Below is a small trained network, with its code and all its weights. Each question gives an input and a class and asks what happens when units are switched off, that is, made to give their printed mean instead of their output.

import numpy as np


def w(rows, s, z=0):
    codes = np.array(rows[::2]) - 128.0
    scale = np.full(codes.shape[1], s)
    scale[-1] = z or s
    return codes * scale


def f(y):
    return y / 2 * (1 + np.tanh(0.7978845608 * (y + 0.044715 * y**3)))


def log_softmax(a):
    a = a - a.max(-1, keepdims=True)
    return a - np.log(np.exp(a).sum(-1, keepdims=True))


def net(x, mask):
    res = np.array(x, float).reshape(1, 4) / 4 @ E
    y = f(res @ A[0][:, :-1].T + A[0][:, -1])
    res = res + np.where(mask, y, B[0][:, -1]) @ B[0][:, :-1]
    return log_softmax(res[-1] @ U[:, :-1].T + U[:, -1])


A, B = {}, {}
E = w([
[181,101,219,78,142,26,255],'x0',
[55,91,94,167,244,64,138],'x1',
[64,41,241,124,114,172,79],'x2',
[88,208,185,145,100,29,40],'x3',
],0.008)
A[0] = w([
[153,67,105,78,165,210,210,18],'neuron 0',
[126,168,182,118,114,45,77,67],'neuron 1',
[95,205,178,113,126,78,91,107],'neuron 2',
[168,89,163,46,129,68,142,9],'neuron 3',
[164,100,177,99,128,69,184,25],'neuron 4',
[218,248,25,162,174,83,215,75],'neuron 5',
[62,58,124,138,237,84,159,26],'neuron 6',
[153,83,174,70,124,50,211,11],'neuron 7',
[212,157,193,49,16,190,135,12],'neuron 8',
[147,80,118,108,165,202,190,3],'neuron 9',
[91,25,254,154,142,170,120,38],'neuron 10',
[118,214,188,146,117,64,70,40],'neuron 11',
],0.0085,0.0024)
B[0] = w([
[153,52,74,184,54,86,193,215],'neuron 0',
[127,73,98,173,126,142,210,181],'neuron 1',
[181,98,86,160,54,125,171,185],'neuron 2',
[118,132,86,115,151,177,73,171],'neuron 3',
[88,128,69,111,141,194,64,186],'neuron 4',
[235,107,247,109,110,138,62,255],'neuron 5',
[108,232,132,224,188,46,130,210],'neuron 6',
[98,135,58,128,102,193,37,212],'neuron 7',
[104,239,103,224,222,13,142,224],'neuron 8',
[172,108,80,173,95,98,167,187],'neuron 9',
[254,132,228,123,92,125,79,246],'neuron 10',
[123,37,85,180,88,133,195,196],'neuron 11',
],0.009,0.0086)
U = w([
[160,29,88,148,89,119,249,117],'0',
[213,111,245,111,122,138,101,106],'1',
[128,220,108,161,202,64,168,113],'2',
[109,132,42,125,124,239,47,162],'3',
[128,128,174,78,132,138,178,254],'4',
[77,122,126,18,147,132,169,89],'5',
[90,111,125,66,172,161,204,88],'6',
],0.011,0.0094)

Each question gives the input, the list of numbers given to net, and the class t.
The units are the neurons (one row each of A and B). Each row of codes is followed by its name. A weight is (code - 128) times the scale printed after its matrix; where a second scale follows, it is the last column's (A, B and U).
mask holds one flag per neuron, in row order. A switched-off neuron (its flag False) gives its mean, the last column of its row in B, instead of its output. The means were averaged over made-up inputs and are rounded, as every weight is.
A unit's drop is (log p(t) with every unit on - log p(t) with that unit switched off) / (log p(t) with every unit on - log p(t) with every unit switched off).
The circuit of an input: a set's keep is (log p(t) with only the set's units on - log p(t) with every unit switched off) / (log p(t) with every unit on - log p(t) with every unit switched off). Starting from all 12 units, units are removed one at a time, each time the one whose removal leaves the highest keep (on an exact tie, the one counted first), for as long as the keep stays at least 0.8.
circuit, biggest first: the units of the circuit, biggest drop first
unit that matters most: the unit with the biggest drop
top k neurons: the k neurons with the biggest drops, biggest first
drop of u: that unit's drop, to one decimal
input [-6,2,1,8], class 0: top neuron -> [neuron 11]
input [8,7,-4,4], class 3: circuit, biggest first -> [neuron 7; neuron 4]
input [8,-1,4,-2], class 3: top 2 neurons -> [neuron 7; neuron 4]
input [-1,0,-1,3], class 4: top 2 neurons -> [neuron 0; neuron 9]
input [-5,-5,1,-4], class 2: circuit, biggest first -> [neuron 8; neuron 7]
input [-8,-8,4,-6], class 2: top 2 neurons -> [neuron 8; neuron 7]
input [8,7,1,4], class 3: top 4 neurons -> [neuron 7; neuron 4; neuron 8; neuron 3]
input [-6,6,-6,4], class 1: top 2 neurons -> [neuron 5; neuron 8]
input [-4,2,7,-7], class 0: top 3 neurons -> [neuron 0; neuron 5; neuron 9]
input [-2,-6,0,-5], class 2: top 2 neurons -> [neuron 8; neuron 11]
input [8,-8,6,2], class 2: top 2 neurons -> [neuron 8; neuron 5]
input [1,5,2,-1], class 2: top 2 neurons -> [neuron 6; neuron 5]
input [-5,0,4,7], class 0: drop of neuron 11 -> 0.1
input [8,-5,1,8], class 0: drop of neuron 2 -> 0.3
input [0,6,-4,7], class 0: unit that matters most -> neuron 11
input [2,-8,-5,5], class 2: drop of neuron 8 -> 3.0
